Below is a small trained network, with its code and all its weights. Each question gives an input and a target symbol and asks what happens when units are switched off, that is, made to give their printed mean instead of their output.

import numpy as np


def w(rows, s, z=0):
    codes = np.array(rows[::2]) - 128.0
    scale = np.full(codes.shape[1], s)
    scale[-1] = z or s
    return codes * scale


def norm(h):
    return h / np.sqrt((h * h).mean(-1, keepdims=True) + 1e-5)


def softmax(a):
    e = np.exp(a - a.max(-1, keepdims=True))
    return e / e.sum(-1, keepdims=True)


def log_softmax(a):
    a = a - a.max(-1, keepdims=True)
    return a - np.log(np.exp(a).sum(-1, keepdims=True))


def net(x, mask):
    ids = ['αγδηθλξπσφψω'.index(c) for c in x.split()]
    T = len(ids)
    res = E[ids] + P[:T]
    u = 0
    for l in range(2):
        r = norm(res)
        for j in range(3):
            rows = slice(2 * j, 2 * j + 2)
            q, k, v = (r @ M[l][rows].T for M in (Q, K, V))
            z = softmax(np.where(np.tri(T) > 0, q @ k.T / 2**0.5, -1e9)) @ v
            o = O[l][rows]
            res = res + np.where(mask[u + j], z, o[:, -1]) @ o[:, :-1]
        u += 3
    return log_softmax(norm(res)[-1] @ U[:, :-1].T + U[:, -1])


Q, K, V, O = {}, {}, {}, {}
E = w([
[118,119,78,120,138,157,165,134,149,171],'α',
[103,82,168,115,187,152,141,146,107,106],'γ',
[112,10,117,159,253,71,141,127,186,62],'δ',
[64,99,145,144,105,93,168,145,156,155],'η',
[136,120,55,125,132,161,150,143,137,162],'θ',
[91,141,110,125,133,202,121,82,165,115],'λ',
[142,174,114,134,159,83,152,53,115,136],'ξ',
[141,140,94,116,167,183,149,155,129,162],'π',
[147,138,90,86,129,154,159,147,161,148],'σ',
[175,94,134,119,129,169,126,123,160,180],'φ',
[108,135,116,85,157,92,64,141,139,161],'ψ',
[139,83,98,87,101,137,137,135,78,109],'ω',
],0.034)
P = w([
[160,11,79,179,250,79,179,147,216,20],'0',
[160,39,65,157,230,82,179,140,203,50],'1',
[155,58,81,144,214,87,162,133,192,66],'2',
[149,78,79,128,188,97,177,134,176,83],'3',
[140,88,89,118,165,107,172,128,163,102],'4',
[135,103,96,106,148,111,169,124,145,117],'5',
[128,113,102,91,122,116,171,121,135,135],'6',
[123,132,106,82,108,126,164,117,123,156],'7',
[110,137,120,63,87,130,160,111,106,172],'8',
[106,152,133,55,66,134,159,104,96,192],'9',
[106,171,149,51,50,148,142,99,75,201],'10',
[98,194,155,46,31,146,138,101,57,211],'11',
[100,209,171,30,4,155,131,88,43,228],'12',
],0.012)
Q[0] = w([
[86,109,203,187,127,69,99,138,120,106],'L0H0',
[181,174,131,178,119,122,136,185,113,154],'L0H0',
[96,81,155,131,71,166,249,149,142,156],'L0H1',
[107,84,203,170,121,82,131,91,99,88],'L0H1',
[180,161,85,168,139,196,141,152,167,143],'L0H2',
[173,139,251,202,83,14,43,169,79,22],'L0H2',
],0.016)
K[0] = w([
[63,54,94,224,179,84,153,143,156,114],'L0H0',
[107,83,103,138,126,149,94,134,189,78],'L0H0',
[106,109,184,127,42,150,139,253,95,161],'L0H1',
[107,57,119,180,232,95,174,127,87,89],'L0H1',
[145,144,110,26,87,144,92,162,89,192],'L0H2',
[163,74,100,166,201,122,153,152,213,71],'L0H2',
],0.014)
V[0] = w([
[72,114,88,117,36,186,98,2,228,19],'L0H0',
[56,198,224,136,182,241,156,135,159,61],'L0H0',
[152,194,154,35,168,147,101,140,197,123],'L0H1',
[111,126,114,208,150,212,221,99,54,124],'L0H1',
[196,196,166,186,98,210,223,157,168,97],'L0H2',
[78,145,86,150,186,138,58,138,144,225],'L0H2',
],0.0074)
O[0] = w([
[94,69,38,251,97,129,56,47,89,171,108],'L0H0',
[94,139,182,254,128,188,146,105,31,127,3],'L0H0',
[121,178,92,164,195,118,70,163,95,210,148],'L0H1',
[156,76,178,163,74,116,231,90,89,87,145],'L0H1',
[56,25,103,65,143,155,164,83,89,216,61],'L0H2',
[160,77,110,186,33,128,207,93,115,53,162],'L0H2',
],0.0077,0.0052)
Q[1] = w([
[169,154,103,92,107,162,173,150,206,159],'L1H0',
[155,121,97,134,92,228,160,93,119,146],'L1H0',
[135,112,173,153,82,50,126,107,111,53],'L1H1',
[71,88,102,149,69,154,184,92,116,149],'L1H1',
[179,178,88,174,142,250,146,131,187,148],'L1H2',
[141,116,128,77,133,123,170,88,157,148],'L1H2',
],0.02)
K[1] = w([
[104,132,140,34,40,118,125,164,98,172],'L1H0',
[141,175,135,88,70,165,110,128,58,193],'L1H0',
[63,98,98,168,212,114,168,122,188,71],'L1H1',
[137,220,159,121,55,144,168,73,133,210],'L1H1',
[208,52,112,132,124,127,144,247,111,178],'L1H2',
[156,212,95,87,49,164,121,71,97,142],'L1H2',
],0.014)
V[1] = w([
[92,142,138,110,152,105,95,124,149,184],'L1H0',
[157,139,156,144,147,163,142,188,159,135],'L1H0',
[184,88,177,147,108,130,98,117,156,163],'L1H1',
[163,161,145,128,137,104,153,72,111,153],'L1H1',
[127,84,116,134,106,145,120,250,115,137],'L1H2',
[174,135,137,128,151,18,163,118,82,167],'L1H2',
],0.02)
O[1] = w([
[134,43,63,165,120,141,186,182,163,80,128],'L1H0',
[132,104,187,103,122,175,193,151,93,179,163],'L1H0',
[190,89,151,82,64,198,158,37,234,214,162],'L1H1',
[159,57,177,159,220,116,141,116,172,86,3],'L1H1',
[182,75,239,190,103,119,12,137,137,134,2],'L1H2',
[231,167,66,231,183,97,189,120,53,252,248],'L1H2',
],0.013,0.004)
U = w([
[68,80,141,92,176,110,117,103,79,175,5],'α',
[73,143,189,175,95,62,161,164,138,158,97],'γ',
[146,196,99,120,185,118,208,108,82,122,227],'δ',
[67,154,160,27,140,127,164,148,141,56,174],'η',
[210,73,124,58,90,81,91,100,13,75,79],'θ',
[76,111,113,183,139,176,87,52,69,100,190],'λ',
[150,97,181,140,240,65,127,106,161,78,147],'ξ',
[140,152,241,136,166,178,154,143,34,86,250],'π',
[65,61,94,141,176,213,91,227,68,152,48],'σ',
[147,94,166,96,138,197,144,97,165,176,180],'φ',
[213,191,156,179,95,172,166,170,135,13,188],'ψ',
[107,255,164,145,209,145,68,192,218,161,167],'ω',
],0.0075,0.003)

Each question gives the input, a string of symbols that net reads in full, and the target symbol t.
The units are the heads (2 rows each of Q, K, V and O). Each row of codes is followed by its name. A weight is (code - 128) times the scale printed after its matrix; where a second scale follows, it is the last column's (O and U).
mask holds one flag per head, layer by layer. A switched-off head (its flag False) gives its mean, the last column of its rows in O, instead of its output. The means were averaged over made-up inputs and are rounded, as every weight is.
A unit's drop is (log p(t) with every unit on - log p(t) with that unit switched off) / (log p(t) with every unit on - log p(t) with every unit switched off).
The circuit of an input: a set's keep is (log p(t) with only the set's units on - log p(t) with every unit switched off) / (log p(t) with every unit on - log p(t) with every unit switched off). Starting from all 6 units, units are removed one at a time, each time the one whose removal leaves the highest keep (on an exact tie, the one counted first), for as long as the keep stays at least 0.8.
units of the circuit, in order: the units of the circuit, biggest drop first
most important unit: the unit with the biggest drop
heads that matter: for each layer, one digit per head in row order, 1 if its drop is at least 0.15 and else 0, layers parted by /
drop of u: that unit's drop, to one decimal
input π ω φ η η ξ δ η δ φ φ δ θ, target φ: heads that matter : 000 / 011
input ξ φ γ η η ω λ η ψ π θ ξ θ, target ξ: most important unit : L1H1
input ω ξ θ, target ω: units of the circuit, in order : (L1H2, L1H0)
input α σ δ π, target σ: heads that matter : 011 / 011
input λ α λ φ δ γ ω θ δ ω θ, target ω: units of the circuit, in order : (L1H2, L0H2)
input φ φ λ ξ α ω α φ δ ψ ω η, target δ: units of the circuit, in order : (L1H2, L0H2)
input λ α γ φ δ ω ξ α, target ω: units of the circuit, in order : (L0H2, L1H2)
input ω η η φ ω δ η δ ξ η γ γ σ, target σ: heads that matter : 010 / 111
input π η α ψ ω γ η α θ γ, target π: units of the circuit, in order : (L1H2, L0H0)
input γ λ φ φ σ α θ, target σ: units of the circuit, in order : (L0H2, L1H2, L1H1, L0H1)
input π σ λ ω α α, target ω: units of the circuit, in order : (L0H2, L1H0)
input ω ψ φ θ, target ψ: heads that matter : 001 / 001
input φ γ α θ π ψ φ α ξ λ δ δ π, target π: heads that matter : 100 / 011
input φ ψ η ψ α, target ψ: heads that matter : 001 / 000
input φ λ ψ ξ φ φ γ γ η λ, target λ: most important unit : L0H0
input λ ξ φ π φ π δ γ ω α γ η, target δ: heads that matter : 000 / 001
input σ λ ψ φ δ η σ δ δ φ λ, target φ: drop of L0H1 : 0.0
input φ η η δ ξ α, target ξ: drop of L1H1 : 1.0
input σ α δ ψ ξ φ η π ω, target δ: drop of L1H2 : 1.2
input ω ω λ δ θ φ ω λ ψ π, target ψ: most important unit : L0H2
